Here is a tiny trained network, its code and every weight. The questions are about switching its units off for an input and a class, where a switched-off unit gives its printed mean instead of its output.

import numpy as np


def w(rows, s, z=0):
    codes = np.array(rows[::2]) - 128.0
    scale = np.full(codes.shape[1], s)
    scale[-1] = z or s
    return codes * scale


def f(y):
    return np.maximum(y, 0)


def log_softmax(a):
    a = a - a.max(-1, keepdims=True)
    return a - np.log(np.exp(a).sum(-1, keepdims=True))


def net(x, mask):
    res = np.array(x, float).reshape(1, 6) / 4 @ E
    y = f(res @ A[0][:, :-1].T + A[0][:, -1])
    res = res + np.where(mask, y, B[0][:, -1]) @ B[0][:, :-1]
    return log_softmax(res[-1] @ U[:, :-1].T + U[:, -1])


A, B = {}, {}
E = w([
[139,31,65,90,52,179,40,76],'x0',
[142,120,121,124,137,127,128,138],'x1',
[132,121,124,137,138,123,119,125],'x2',
[144,191,148,206,165,254,137,166],'x3',
[126,136,126,121,114,134,143,125],'x4',
[35,93,72,186,114,137,143,203],'x5',
],0.0082)
A[0] = w([
[239,58,112,56,44,78,49,54,122],'N0',
[119,165,183,169,177,226,113,106,230],'N1',
[189,218,224,81,212,62,235,76,222],'N2',
[180,185,143,199,111,228,137,117,216],'N3',
[98,108,69,54,162,44,154,122,218],'N4',
[113,32,81,178,75,195,35,99,206],'N5',
[70,167,93,151,185,161,156,185,78],'N6',
[26,101,65,118,31,166,121,198,148],'N7',
[22,104,45,151,142,11,207,201,158],'N8',
[46,163,120,174,188,207,175,245,161],'N9',
[61,110,54,144,200,86,206,227,121],'N10',
[39,106,102,82,133,21,188,112,254],'N11',
[220,148,189,187,100,226,21,99,155],'N12',
[184,67,137,22,61,34,113,57,246],'N13',
[214,147,189,127,101,235,79,35,206],'N14',
[89,22,32,159,2,215,88,173,171],'N15',
],0.0064,0.0039)
B[0] = w([
[86,125,76,33,151,50,108,37,225],'N0',
[168,237,27,145,189,159,161,199,225],'N1',
[208,86,212,240,133,52,3,211,249],'N2',
[211,233,49,181,210,182,224,181,228],'N3',
[91,15,231,175,26,72,61,160,199],'N4',
[253,195,85,38,155,99,98,176,241],'N5',
[86,120,95,201,170,175,209,91,179],'N6',
[108,181,174,217,173,32,66,214,208],'N7',
[24,57,251,223,32,145,97,135,217],'N8',
[66,191,80,230,224,168,191,89,242],'N9',
[18,115,143,224,104,158,167,102,199],'N10',
[61,64,196,208,20,47,37,167,219],'N11',
[240,181,35,22,132,207,183,168,211],'N12',
[61,77,109,53,94,29,20,97,240],'N13',
[212,182,69,42,124,171,149,148,220],'N14',
[250,180,95,142,210,98,60,214,255],'N15',
],0.0058,0.0087)
U = w([
[182,58,218,165,104,1,49,200,232],'0',
[202,189,114,206,210,153,119,183,213],'1',
[88,69,92,12,87,55,93,10,102],'2',
[220,158,71,45,137,212,215,113,3],'3',
[14,23,228,216,38,112,133,119,39],'4',
[9,181,63,208,199,215,236,83,60],'5',
],0.0058,0.0041)

Each question gives the input, the list of numbers given to net, and the class t.
The units are the neurons (one row each of A and B). Each row of codes is followed by its name. A weight is (code - 128) times the scale printed after its matrix; where a second scale follows, it is the last column's (A, B and U).
mask holds one flag per neuron, in row order. A switched-off neuron (its flag False) gives its mean, the last column of its row in B, instead of its output. The means were averaged over made-up inputs and are rounded, as every weight is.
A unit's drop is (log p(t) with every unit on - log p(t) with that unit switched off) / (log p(t) with every unit on - log p(t) with every unit switched off).
The circuit of an input: a set's keep is (log p(t) with only the set's units on - log p(t) with every unit switched off) / (log p(t) with every unit on - log p(t) with every unit switched off). Starting from the 12 units with the biggest drops (on a tie, the unit counted first), units are removed one at a time, each time the one whose removal leaves the highest keep (on an exact tie, the one counted first), for as long as the keep stays at least 0.8.
circuit, biggest first: the units of the circuit, biggest drop first
unit that matters most: the unit with the biggest drop
k most important neurons: the k neurons with the biggest drops, biggest first
drop of u: that unit's drop, to one decimal
input [5,-5,8,-5,-8,0], class 2: 3 most important neurons : [N0; N2; N13]
input [-1,3,3,8,6,3], class 5: circuit, biggest first : [N9; N2]
input [7,7,4,1,-3,-6], class 3: unit that matters most : N12
input [1,2,-4,-6,-1,-5], class 2: 2 most important neurons : [N0; N13]
input [5,4,1,2,-6,-8], class 3: circuit, biggest first : [N12; N14]
input [-7,0,0,7,-3,1], class 5: circuit, biggest first : [N9; N15]
input [0,-5,6,7,-7,6], class 5: circuit, biggest first : [N9; N2]
input [6,-8,3,0,-8,-2], class 2: 3 most important neurons : [N0; N13; N3]
input [-4,8,2,0,7,-6], class 0: 2 most important neurons : [N2; N9]
input [3,4,7,-5,-1,-3], class 2: drop of N0 : 0.1
input [-1,7,5,-1,-3,8], class 4: drop of N8 : 0.1
input [6,8,-4,-3,-5,-4], class 2: drop of N10 : 0.0
